Below are the code and all the weights of a small trained network. Each question names an input and a class and asks about switching units off, where a switched-off unit gives its printed mean instead of its output.

import numpy as np


def w(rows, s, z=0):
    codes = np.array(rows[::2]) - 128.0
    scale = np.full(codes.shape[1], s)
    scale[-1] = z or s
    return codes * scale


def f(y):
    return y / 2 * (1 + np.tanh(0.7978845608 * (y + 0.044715 * y**3)))


def log_softmax(a):
    a = a - a.max(-1, keepdims=True)
    return a - np.log(np.exp(a).sum(-1, keepdims=True))


def net(x, mask):
    res = np.array(x, float).reshape(1, 7) / 4 @ E
    y = f(res @ A[0][:, :-1].T + A[0][:, -1])
    res = res + np.where(mask, y, B[0][:, -1]) @ B[0][:, :-1]
    return log_softmax(res[-1] @ U[:, :-1].T + U[:, -1])


A, B = {}, {}
E = w([
[61,174,201,133,149,111,38,96,95,193],'x0',
[128,134,178,6,108,152,154,230,115,184],'x1',
[100,66,99,56,117,91,204,31,37,244],'x2',
[117,131,124,132,127,131,130,132,127,118],'x3',
[131,122,228,78,36,153,145,63,106,73],'x4',
[185,157,137,93,179,127,121,97,93,109],'x5',
[116,203,93,162,119,255,155,107,168,154],'x6',
],0.0082)
A[0] = w([
[49,89,82,128,129,132,187,86,99,161,92],'neuron 0',
[49,152,164,155,143,129,38,95,111,195,104],'neuron 1',
[130,146,77,129,193,114,116,155,119,160,22],'neuron 2',
[94,84,119,207,154,115,149,83,151,133,159],'neuron 3',
[104,134,179,111,33,138,140,71,122,110,101],'neuron 4',
[165,166,137,82,128,133,148,193,89,167,2],'neuron 5',
[117,188,118,118,148,216,168,90,151,150,6],'neuron 6',
[148,54,67,163,109,164,220,128,139,97,135],'neuron 7',
[139,81,161,111,145,1,110,172,54,72,74],'neuron 8',
[160,128,130,78,161,117,161,91,65,169,94],'neuron 9',
[65,121,127,84,106,139,143,206,143,146,160],'neuron 10',
[113,103,95,159,143,124,129,177,121,184,131],'neuron 11',
],0.0095,0.0038)
B[0] = w([
[175,56,152,201,192,155,71,156,201,96,226],'neuron 0',
[162,161,145,63,184,88,242,173,131,79,254],'neuron 1',
[88,104,108,108,56,214,68,145,65,24,163],'neuron 2',
[167,159,101,106,114,100,82,41,107,105,212],'neuron 3',
[127,118,97,98,99,212,105,146,86,110,230],'neuron 4',
[107,170,181,198,98,58,108,2,100,99,166],'neuron 5',
[4,81,82,155,80,72,177,132,177,167,189],'neuron 6',
[134,179,156,81,158,95,176,147,117,110,233],'neuron 7',
[59,147,10,177,154,173,164,132,151,166,227],'neuron 8',
[158,103,167,166,142,140,99,149,154,137,218],'neuron 9',
[153,211,178,160,154,85,84,12,124,120,191],'neuron 10',
[132,123,99,62,72,202,115,141,34,110,175],'neuron 11',
],0.0094,0.0081)
U = w([
[138,129,123,99,145,132,106,121,131,139,254],'0',
[141,154,130,137,114,56,76,2,107,105,53],'1',
[110,83,109,53,82,203,87,162,45,89,65],'2',
[22,106,81,152,124,105,157,149,178,183,72],'3',
[162,124,130,107,143,123,118,145,134,142,215],'4',
[180,126,143,56,165,67,205,183,114,112,72],'5',
[163,87,188,183,178,143,41,194,219,125,102],'6',
],0.0098,0.011)

Each question gives the input, the list of numbers given to net, and the class t.
The units are the neurons (one row each of A and B). Each row of codes is followed by its name. A weight is (code - 128) times the scale printed after its matrix; where a second scale follows, it is the last column's (A, B and U).
mask holds one flag per neuron, in row order. A switched-off neuron (its flag False) gives its mean, the last column of its row in B, instead of its output. The means were averaged over made-up inputs and are rounded, as every weight is.
A unit's drop is (log p(t) with every unit on - log p(t) with that unit switched off) / (log p(t) with every unit on - log p(t) with every unit switched off).
The circuit of an input: a set's keep is (log p(t) with only the set's units on - log p(t) with every unit switched off) / (log p(t) with every unit on - log p(t) with every unit switched off). Starting from all 12 units, units are removed one at a time, each time the one whose removal leaves the highest keep (on an exact tie, the one counted first), for as long as the keep stays at least 0.8.
units of the circuit, in order: the units of the circuit, biggest drop first
unit that matters most: the unit with the biggest drop
k most important neurons: the k neurons with the biggest drops, biggest first
drop of u: that unit's drop, to one decimal
input [2,5,-1,3,1,0,-6], class 3: units of the circuit, in order	neuron 8
input [5,-5,8,-3,-8,-7,-5], class 2: 3 most important neurons	neuron 11; neuron 2; neuron 10
input [4,1,8,1,7,7,5], class 6: 2 most important neurons	neuron 9; neuron 0
input [5,-7,2,-8,-8,5,4], class 2: 4 most important neurons	neuron 2; neuron 11; neuron 10; neuron 5
input [-7,-6,-4,-2,6,-4,-2], class 5: 2 most important neurons	neuron 7; neuron 10
input [5,7,0,-4,7,-5,-7], class 1: 2 most important neurons	neuron 10; neuron 5
input [-2,-2,5,0,-3,0,1], class 6: 2 most important neurons	neuron 0; neuron 1
input [-2,7,0,-6,-7,-2,-4], class 1: units of the circuit, in order	neuron 10; neuron 5
input [2,8,6,1,1,-4,7], class 1: 3 most important neurons	neuron 10; neuron 5; neuron 8
input [5,-8,-6,2,-8,4,8], class 1: 4 most important neurons	neuron 3; neuron 8; neuron 4; neuron 0
input [-2,2,-4,6,-8,-1,1], class 2: units of the circuit, in order	neuron 2; neuron 11
input [0,5,-8,2,-1,-1,8], class 3: 2 most important neurons	neuron 6; neuron 0
input [2,-6,-8,4,8,3,7], class 2: 3 most important neurons	neuron 4; neuron 0; neuron 10
input [3,1,8,-1,-3,-3,-1], class 6: units of the circuit, in order	neuron 0
input [-8,8,-6,1,-4,-7,-6], class 1: 3 most important neurons	neuron 10; neuron 5; neuron 1
input [4,-6,-7,7,-6,0,2], class 4: units of the circuit, in order	neuron 0; neuron 1
input [7,7,4,1,-8,-4,2], class 2: 3 most important neurons	neuron 11; neuron 2; neuron 3
input [8,-5,-6,-8,-3,-4,-3], class 4: 3 most important neurons	neuron 7; neuron 1; neuron 3
input [-2,6,5,1,1,0,-1], class 1: units of the circuit, in order	neuron 5; neuron 10
input [-8,-2,3,1,-4,-2,-8], class 3: unit that matters most	neuron 8
input [-2,0,7,0,-3,3,4], class 6: units of the circuit, in order	neuron 0; neuron 9
input [-5,8,-7,5,-5,-1,8], class 1: units of the circuit, in order	neuron 10; neuron 5
input [-7,3,2,0,-8,3,-3], class 2: drop of neuron 11	0.3
input [8,-3,8,6,1,7,0], class 5: drop of neuron 1	1.4
input [5,1,-5,-7,8,2,6], class 2: drop of neuron 10	0.1
